Each row has a class, written after it, and each block has its own classes.
[ 10  11  -6   0  -6 -11  -6  -4 -10   4  -2  17  -8  17   2  -7  -1   5
   2  -1  -3   8 -11  -2]
U
[  5   7  -7   2   2 -12   2   4  -2   8  -1  17  -8  15  -1  -3   2  23
  -2  -3   4   4  -1   1]
U
[  4   7   1   1  -2  -5   3 -18  -7   4  -2 -10 -10   3   1  -1  -6  -6
   1   0  -7   6 -15  -1]
N
[ 11   9  -4   1  -1  -8 -10  -7 -13   0  -6   4  -3  13   1  -7  -3   0
   2  -3  -6   4  -8  -1]
U
[-10  14 -10  -4 -22   0   1  -3  27   6  -3 -33  -1   9   1  -2   0   3
 -20  -2   3   6  -8   0]
B
[ -4   4   1  -6  -6  -5   0  -7  -1   9  -3 -27  -5   2   3  -7   5   0
  -2   2  -3   6  -9  -2]
B
[  4  16   1  -7  -5  -1   0 -13  -6   0   0 -24  -6  -1   1  -2  -6 -12
  -2   3  -7   5 -23  -1]
N
[ -4  20  -4  -2 -11   0   3 -16   4   1  -5 -13   0   0   0  -6  -6  -3
  -3  -2 -10   7  -5   1]
N
[  2   8  -2  -7  -3  -3   1 -13  -1   6   6 -33 -10  -7   5  -8  -3   3
   3  -1  -6   5 -13   1]
N
[ -2   8  -6  -3  -8  -2  -7  -8   2  15  -8 -12 -13   9   2  -5   2   1
  -7  -2  -2   4   7  -1]
B
[ -6  10  -5  -4  -5   2   4 -10   6  -2  -5 -30  -2   5   3  -2  -3  -1
  -2   4  -5   7  -8  -4]
B
[ 9  8 -4  0 -1 -8 -3 -7 -7  8 -9  9 -6 11 -4 -5  0  4 -2  0 -8  3 -3  1]
U
[ 12   2  -1  -3  -4 -10  -3  -9  -3   7   0   2  -5   2   0  -4   3   0
   0  -4  -4   2  -2   0]
U
[  1   9  -6   0  -3 -12  -8  -9  -5  -2  -3   4  -2  17   2  -3 -18  -2
   4   1  -2   3 -11  -3]
U
[  8  12  -3   1  -1 -12  -4 -15 -19   5  -8  15 -12  12   0  -6  -5  -3
   2  -6  -8   7  -1  -3]
U
[ 10   7  -7   4  -8 -12  -1   9   3   6  -7  17  -3  21  -6  -9  -5   5
   0  -4  -3   7   1  -4]
U
[ 16  -5  -4  -5   7 -15  -4  17   7   8  -2 -24   6  14  -2 -12   2   3
   3   0  -7  14 -14   1]
U
[  5   7  -5  -1   2  -7  -5  -1  -4   7   0 -11 -10   8   2  -8  -1   6
   1  -3  -7   2  -5   0]
U
[ 3  4 -1 -2 -5 -5  1 -7 -3  9 -8 -7 -1  7 -5 -4  1  0 -2  0 -5  9 -8 -2]
U
[ -5   2  -5  -9  -6   0  -6  -4   7  11   0 -34  -4   2   6  -6   5  -3
  -5  -1  -2   3  -1  -1]
B
[ -8   7  -2  -3  -6   7   4 -16  -9   3  -4 -24  -7  -1   0  -6  -2  -3
  -2  -2  -4   2   1  -2]
B
[ -8   0  -4  -4   3   8  -5  -2   7  -1 -14 -40  11  17   9  -1  10   4
  10  -9 -11  19 -19  -3]
B
[  2   3  -3   0   3  -6  -4  -7  -9  -9  -4  -1 -12  12   3   1   4   6
   1 -14 -18  -3 -10  -4]
U
[ 16   8 -15  -3  -6 -15 -15  10  20  12 -15  11  -3  31   3  -4  -8   4
  -5  -4  -6   4  -3   2]
U
[  7  12  -5  -1   1  -7  -4  -7  -1  11  -9 -23  -9   9  -2  -8  -4   0
   3  -8   1  10  -6   1]
U
[  0  10  -1  -1  -1  -1   3  -7  -6  -7  -1 -20  -3   4   0  -7  -5  -4
   3  -3  -6   7 -12  -3]
N
[-14  15  -9 -18 -12   1   4  -5  26   4   1 -40  -6   3   5  -7   1   5
  -1   0  -6   9  -9  -1]
B
[ 17  16   1  -2  -1  -8  -1  -7  -5   1   2 -12  -8  -5  -4   3 -12  -9
   2   0  -9   7  -8   0]
N
[ -3  13  -1  -3  -3   6   0 -15  -3  -1   6 -33  -2  -6   2  -7   1  -2
   1   1  -3   4 -14   0]
B
[  6  12  -1  -5  -1  -4   5 -14  -6   0   3 -27  -7  -4  -3 -11  -8  -8
   1   3 -11   8 -13   1]
N
[ 14   5   0  -3   3 -13 -12   5   4   8  -1 -11 -10  12  -4  -6  -6   7
   4  -7  -4  11  -7   6]
U
[ -6   9  -4  -1  -3   4   1  -8  13   7   3 -39  -3  -1  -1  -2   5   2
   1  -4  -4   6  -8  -1]
B
[ -6   8   5  -5   3   0   6 -22 -16   1   0 -36  -5 -13   1  -7   3  -4
   5  -1 -12   9 -11  -4]
B
[  6   0  -1  -3   3  -6  -8  -1 -14   4   1 -11  -5   5   5  -6  -2   3
   7   0  -4   3  -8   0]
U
[  4  10 -10 -10  -6  -4  -9   3  29  19  -2 -40  -8  11   6  -2   1   9
  -5  -5 -11   8 -11  -2]
B
[  3   6  -5   2   1  -7  -6 -11 -12   4  -3   7  -9  15   2  -6  -2   2
  -3  -1  -7   1  -8  -1]
U
[ 17   1  -3  -7   3 -15  -8  10  11  14   8 -21  -7   4   3 -10  -6   4
  -6   0   1   3  -7   3]
U
[ -1  13  -1   0  -1   1   2 -16 -10   6   8 -17 -12  -4  -1  -8   2  -2
   1  -1  -5   9  -5   1]
B
[  9  12  -4  -2  -2  -5   1 -12  -2   7  -2 -23  -9  -2   5 -10  -4  -7
   2   4 -15   6  -7  -1]
N

A new block, with new classes.
[  8   1  -5   1   1  -8   7  -1   1  12   2   1   1   8   3 -12   4   3
  -5   1   5   8 -12   0]
J
[ -4 -14 -10  17  -7   2   1  30 -12  19  21  10   0   9   3 -32   4  -9
   4   1  -4  -4 -10 -13]
V
[  5 -15   0  -3   0  -4   6   7  -2   3   8  22   1   3  -4   5   1   5
  -1  -1   1  -1  -3   1]
V
[ -4 -12   3  10   1  -1   1   7  -1   5  -8   0  -3   8 -18 -12   1  -6
   0  -1   2 -20 -10   1]
V
[ -6 -18  -4  10  -3  -6   2  15 -13  12   0  10  -4   5 -11 -19  -3   7
  -1   0   0   9  -3   6]
V
[ -3  -8  -1  -5  -3  -6  -4 -10   9  -2  -7   6  -8  -4  -6   5   6   6
   0   3   6   3  -8   5]
K
[  2  10 -32   9  -1  -2  -2  -8   5  -3  25  20  -5 -20   4  14   6  14
   4  -3   2 -31  33 -12]
J
[ -1  13 -12   0   0  -1   0  -9 -20  16  25   3   3  -5   1 -32   0  -3
  12  -2  -2   9  21   3]
J
[  2   0   5   0  -2  -3   1 -13   3   4  -6  -5  -3   1   2  -7   3   2
  -3   2   3  10 -15   4]
K
[  8  -5   5  -7  -2  -5  -4  -6   6   6  -5  -4   4 -13 -15  -4   4  -3
   4   0   1  -7 -10  -7]
K
[ -3   0 -14   4  -1  -2  -2  14   1  11   5   0  -6   3   0  10   1   6
  -2   0   0  -6   7   1]
V
[  6 -11  -5   5   0   1   2  15   0   8  20  31  -1   3  11   4   5  -1
  -1   0   1   6 -16  -7]
V
[  2 -17   2   5   0  -5   0  -1  27 -15  -2  25  -1  -3  -7   2   3   7
  -5  -2   4  15   5   2]
J
[  8  12  -4   1   0   1  -1 -15  -2   8  16  13   0  -5   7  -6   7  -2
   5  -2   2  20  -4   0]
J
[  2  -9  -3  -1  -8  -6  -4  -5  14  -3   9  10  -5 -11   6  -1   8   7
  -5   3   1  -2 -11  -9]
K
[ 13   7   2  -3  -3   0  -2   2   0  20  40   9  -1 -14  20  -3  13   0
  -2  -2   0  19 -14  -4]
J
[ -4   1 -13   4  -1   3  -1   8 -14  12  21  12  -5  -6   2  -8  -2   6
   2  -1  -2  -8  21  -4]
J
[ 3 -3  6 -3 -2  1 -3 -3  8 -2  0 -2 -3 -9 -1 11  5  2 -3  1  3 -7 -9 -3]
K

A new block, with new classes.
[  5  -1 -24  -1  -5   9  -4  17   1   6  -7   4  -8   1  -5  10  -5 -11
   0 -22  11   0  -4  -1]
P
[  7   0 -11  10 -11  12  -4  17  -3   6 -17   4  -9   2  -7  14   0  -8
  10   0  10   2 -11   5]
P
[ 10   6 -21   7   7   6  -2   4   5   7 -19  -3 -17  13   0  -1  -8 -10
   8   1  -1   6 -15  11]
R
[ 8  1 -9  4 -1  8 -1  9  1  0 -3  4 -5  1 -4  6 -3 -6  2 -8  4  4 -6  1]
P
[  6   8 -21   5  -4   6   1  18   1   7  -7   1 -22  14   1   8   0 -11
   5   8   6  -2  -8   2]
R
[  5   7 -15   9  -2  11   4  14   2   1  -5   3 -17   5  -2  16  -1 -13
   4  -3   4  -5 -12   4]
R
[  7   2 -26  -8  -9   5  -3   0   0   6 -10  -2 -19  -6 -10   6 -10  -8
  11   2   8  -1  -7   4]
R
[  6   0 -14   3 -15  12  -5  14  -4   2  -8   0  -9   3  -6  17  -3  -2
   3  -7  13   0  -8   2]
P
[ 3  3 -9  6 -4  6 -3 18  1  6 -3  5 -4  7 -1  9  5 -8  3 -5 11  3 -1 -1]
P
[  1   4 -22  -5   3  -4  -3  12   0  14   5   1 -13  -3   7   5  -7 -21
   9   0   6  11  -2   2]
G
[  2   4 -10  -4  -7   3   3  19   4  -3   5   1 -10   5 -11  12  16  -6
   4   1   4  -4  -2  -1]
R
[  7   6 -24   8   3  10   5  13   7   3 -15   5 -16   0  -8  11   5 -16
  11  -4   3   0 -10   2]
R
[  7  -5  -7  -3   6   9  -1   3   3   2  -8   3  -3 -11   4 -13  -5  -2
  -1  -2   6   8   3  -8]
G
[  7   7 -10  23   6  13   7  12   4   2 -20  -4 -16  -1   7  14   4 -10
  -1   0   0   3 -10   2]
R
[  7   1 -17  -1  -7  10   1  22   4   3  -5   2 -10   3 -10  12   3  -7
   6  -4   7  -2  -4   5]
P
[  5   1 -12   3   4   3   3  20   4   4   2   4 -10  -9   4  11   1 -18
   7  -4   3   3  -6   0]
R
[  2   6 -14   9  12   4   0   5   3   7 -16   1 -10   6   4  -6  -2 -21
   7  -3  -1   4  -8   5]
R
[  3   5 -19   0  -8  11  -3  20  -2   3  -9   0 -10  13  -2  11   3  -1
   1 -11   9  -2  -5   0]
P
[  4   3 -19   5  -9  11  -6  13  -4   4 -15  -1 -14  15   1  12  -4  -2
   2  -5  16  -2  -4   0]
P
[ 8  1 -8 -6 -9  4 -3 20 -5  4  5  1 -9 -7  1 11 -5 -5  4 -3 10 -1 -4  5]
G
[  7   3 -23   3  -1   8   1  24   1   4 -12   1 -18   4   5  10   1  -2
  -5  -3   7   0  -5  -4]
R
[  7  -2 -11   3  13   1  -1   3   3   8  -2   3  -3  -7  12 -11 -15 -11
   1  -5  -1  10  -6   0]
G
[  9  -8   5   3   9  16   2  23   4   3 -10   7   6 -10   8  -5   7  11
 -13 -20   8   0   0 -11]
G
[  6  -1 -17  -5   7   7   0  12   8   3   1   5  -3  -6   0  -5  -6 -13
  -1 -13   4   2  -3  -7]
G
[  5  -1  -4  -2   8  -5   2  16   1   5   7   1  -7 -11   3   0  -7  -9
   0  -6   0   9  -4   4]
G
[  4   2 -26   1 -10  14  -6  10  -6   9  -9  -3 -15   9  -6  12  -5  -3
   8   0  15  -4  -5   4]
P
